Below are the code and all the weights of a small trained network. Each question names an input and a target symbol and asks about switching units off, where a switched-off unit gives its printed mean instead of its output.

import numpy as np


def w(rows, s, z=0):
    codes = np.array(rows[::2]) - 128.0
    scale = np.full(codes.shape[1], s)
    scale[-1] = z or s
    return codes * scale


def f(y):
    return y / 2 * (1 + np.tanh(0.7978845608 * (y + 0.044715 * y**3)))


def softmax(a):
    e = np.exp(a - a.max(-1, keepdims=True))
    return e / e.sum(-1, keepdims=True)


def log_softmax(a):
    a = a - a.max(-1, keepdims=True)
    return a - np.log(np.exp(a).sum(-1, keepdims=True))


def net(x, mask):
    ids = ['αβδεθλξστψ'.index(c) for c in x.split()]
    T = len(ids)
    res = E[ids] + P[:T]
    u = 0
    for l in range(2):
        r = res
        for j in range(2):
            rows = slice(2 * j, 2 * j + 2)
            q, k, v = (r @ M[l][rows].T for M in (Q, K, V))
            z = softmax(np.where(np.tri(T) > 0, q @ k.T / 2**0.5, -1e9)) @ v
            o = O[l][rows]
            res = res + np.where(mask[u + j], z, o[:, -1]) @ o[:, :-1]
        u += 2
        y = f(res @ A[l][:, :-1].T + A[l][:, -1])
        res = res + np.where(mask[u : u + 12], y, B[l][:, -1]) @ B[l][:, :-1]
        u += 12
    return log_softmax(res[-1] @ U[:, :-1].T + U[:, -1])


Q, K, V, O, A, B = {}, {}, {}, {}, {}, {}
E = w([
[176,145,99],'α',
[127,145,204],'β',
[207,93,220],'δ',
[101,1,175],'ε',
[129,130,138],'θ',
[52,83,157],'λ',
[96,206,104],'ξ',
[243,237,137],'σ',
[54,99,82],'τ',
[127,46,100],'ψ',
],0.005)
P = w([
[72,195,124],'0',
[253,52,109],'1',
[133,110,159],'2',
[96,150,178],'3',
[255,67,85],'4',
[131,110,150],'5',
[104,155,188],'6',
[243,78,64],'7',
[129,118,141],'8',
],0.0085)
Q[0] = w([
[33,219,225],'0.h1',
[51,223,226],'0.h1',
[2,166,185],'0.h2',
[36,163,203],'0.h2',
],0.0075)
K[0] = w([
[197,92,246],'0.h1',
[203,72,244],'0.h1',
[110,62,172],'0.h2',
[122,71,165],'0.h2',
],0.011)
V[0] = w([
[1,184,73],'0.h1',
[104,149,18],'0.h1',
[207,19,67],'0.h2',
[47,86,187],'0.h2',
],0.0056)
O[0] = w([
[95,134,26,2],'0.h1',
[171,60,39,16],'0.h1',
[116,1,172,181],'0.h2',
[30,169,135,69],'0.h2',
],0.006,0.00089)
A[0] = w([
[186,79,147,159],'0.n1',
[22,140,185,245],'0.n2',
[21,140,63,141],'0.n3',
[153,153,162,252],'0.n4',
[189,73,146,172],'0.n5',
[2,153,164,219],'0.n6',
[117,161,188,237],'0.n7',
[60,235,138,177],'0.n8',
[131,146,54,174],'0.n9',
[16,187,96,161],'0.n10',
[49,93,175,230],'0.n11',
[68,238,166,194],'0.n12',
],0.0086,0.0033)
B[0] = w([
[131,100,56,235],'0.n1',
[77,119,198,226],'0.n2',
[59,152,45,119],'0.n3',
[192,111,144,248],'0.n4',
[137,106,63,253],'0.n5',
[30,148,189,199],'0.n6',
[163,114,194,234],'0.n7',
[99,248,134,172],'0.n8',
[144,152,64,144],'0.n9',
[66,210,77,142],'0.n10',
[101,67,182,203],'0.n11',
[99,254,185,200],'0.n12',
],0.0074,0.0033)
Q[1] = w([
[67,86,135],'1.h1',
[105,119,255],'1.h1',
[128,121,218],'1.h2',
[110,88,211],'1.h2',
],0.009)
K[1] = w([
[52,52,191],'1.h1',
[177,1,172],'1.h1',
[170,40,144],'1.h2',
[173,56,158],'1.h2',
],0.0067)
V[1] = w([
[75,52,104],'1.h1',
[2,115,149],'1.h1',
[100,139,230],'1.h2',
[166,55,167],'1.h2',
],0.007)
O[1] = w([
[47,35,47,41],'1.h1',
[2,59,164,248],'1.h1',
[150,46,242,177],'1.h2',
[172,55,89,1],'1.h2',
],0.0058,0.0046)
A[1] = w([
[128,55,197,134],'1.n1',
[82,187,27,36],'1.n2',
[188,24,69,162],'1.n3',
[100,169,166,195],'1.n4',
[145,118,2,247],'1.n5',
[38,198,163,32],'1.n6',
[187,153,40,255],'1.n7',
[191,3,4,206],'1.n8',
[87,169,158,159],'1.n9',
[22,39,56,247],'1.n10',
[43,187,187,27],'1.n11',
[158,73,226,163],'1.n12',
],0.0059,0.0066)
B[1] = w([
[139,60,143,202],'1.n1',
[208,34,119,127],'1.n2',
[126,79,55,192],'1.n3',
[154,134,156,222],'1.n4',
[81,197,35,163],'1.n5',
[173,57,73,188],'1.n6',
[138,223,57,188],'1.n7',
[95,97,31,214],'1.n8',
[157,120,149,193],'1.n9',
[2,161,171,209],'1.n10',
[165,62,62,192],'1.n11',
[178,103,154,253],'1.n12',
],0.0085,0.0067)
U = w([
[141,157,60,204],'α',
[199,105,220,156],'β',
[237,11,81,53],'δ',
[92,42,110,4],'ε',
[133,128,133,179],'θ',
[66,106,198,90],'λ',
[107,253,190,223],'ξ',
[204,189,98,125],'σ',
[29,186,139,122],'τ',
[74,102,63,108],'ψ',
],0.0058,0.0037)

Each question gives the input, a string of symbols that net reads in full, and the target symbol t.
The units are the heads (2 rows each of Q, K, V and O) and the neurons (one row each of A and B). Each row of codes is followed by its name. A weight is (code - 128) times the scale printed after its matrix; where a second scale follows, it is the last column's (O, A, B and U).
mask holds one flag per unit, layer by layer, with each layer's heads first. A switched-off unit (its flag False) gives its mean, the last column of its rows in O or B, instead of its output. The means were averaged over made-up inputs and are rounded, as every weight is.
A unit's drop is (log p(t) with every unit on - log p(t) with that unit switched off) / (log p(t) with every unit on - log p(t) with every unit switched off).
unit that matters most: the unit with the biggest drop
k most important neurons: the k neurons with the biggest drops, biggest first
k most important neurons of layer l: the k neurons of layer l with the biggest drops, biggest first
heads that matter: for each layer, one digit per head in row order, 1 if its drop is at least 0.15 and else 0, layers parted by /
input β θ τ, target τ: unit that matters most => 1.h2
input δ δ σ δ α δ σ λ, target δ: 2 most important neurons => [0.n12; 0.n8]
input α σ α τ ε, target α: heads that matter => 11 / 00
input τ α δ ξ, target β: heads that matter => 10 / 00
input ξ σ α σ, target ξ: heads that matter => 00 / 10
input δ ψ α δ σ, target δ: heads that matter => 01 / 01
input ψ λ δ α ε δ ψ, target β: heads that matter => 10 / 00
input α β α ε λ σ ψ δ, target α: heads that matter => 10 / 00
input α ψ ε θ, target λ: 2 most important neurons of layer 1 => [1.n10; 1.n7]
input σ δ θ β τ ε ψ, target λ: 3 most important neurons => [0.n11; 1.n10; 0.n2]
input ψ α λ ε δ λ α β, target ψ: heads that matter => 10 / 10
input ξ ψ δ α σ α ψ δ, target ξ: heads that matter => 11 / 11
input δ ε δ δ α β, target β: 2 most important neurons of layer 0 => [0.n7; 0.n11]
input β α τ τ α δ σ β, target β: unit that matters most => 0.h2
input θ θ δ θ, target β: 2 most important neurons of layer 0 => [0.n7; 0.n11]
input σ α ξ α β ψ β θ, target σ: heads that matter => 01 / 10
input ψ α α α α σ, target σ: heads that matter => 00 / 10
input δ σ δ δ δ ψ β σ, target δ: heads that matter => 01 / 01
input ψ ε ε α λ τ σ ξ ψ, target ψ: 2 most important neurons => [0.n12; 1.n8]
input β δ δ ξ α ψ δ δ σ, target σ: heads that matter => 00 / 11
input δ θ σ ε, target λ: 2 most important neurons of layer 0 => [0.n11; 0.n2]
input ξ ξ λ α α, target ξ: heads that matter => 11 / 11
input β δ θ δ, target β: unit that matters most => 0.h1
input σ ψ ε δ δ ξ β τ, target σ: 2 most important neurons of layer 1 => [1.n10; 1.n7]
input ε σ τ ξ β θ ψ ψ, target ε: 2 most important neurons of layer 0 => [0.n6; 0.n12]
input σ ε θ β τ δ β δ, target σ: 2 most important neurons of layer 0 => [0.n11; 0.n2]
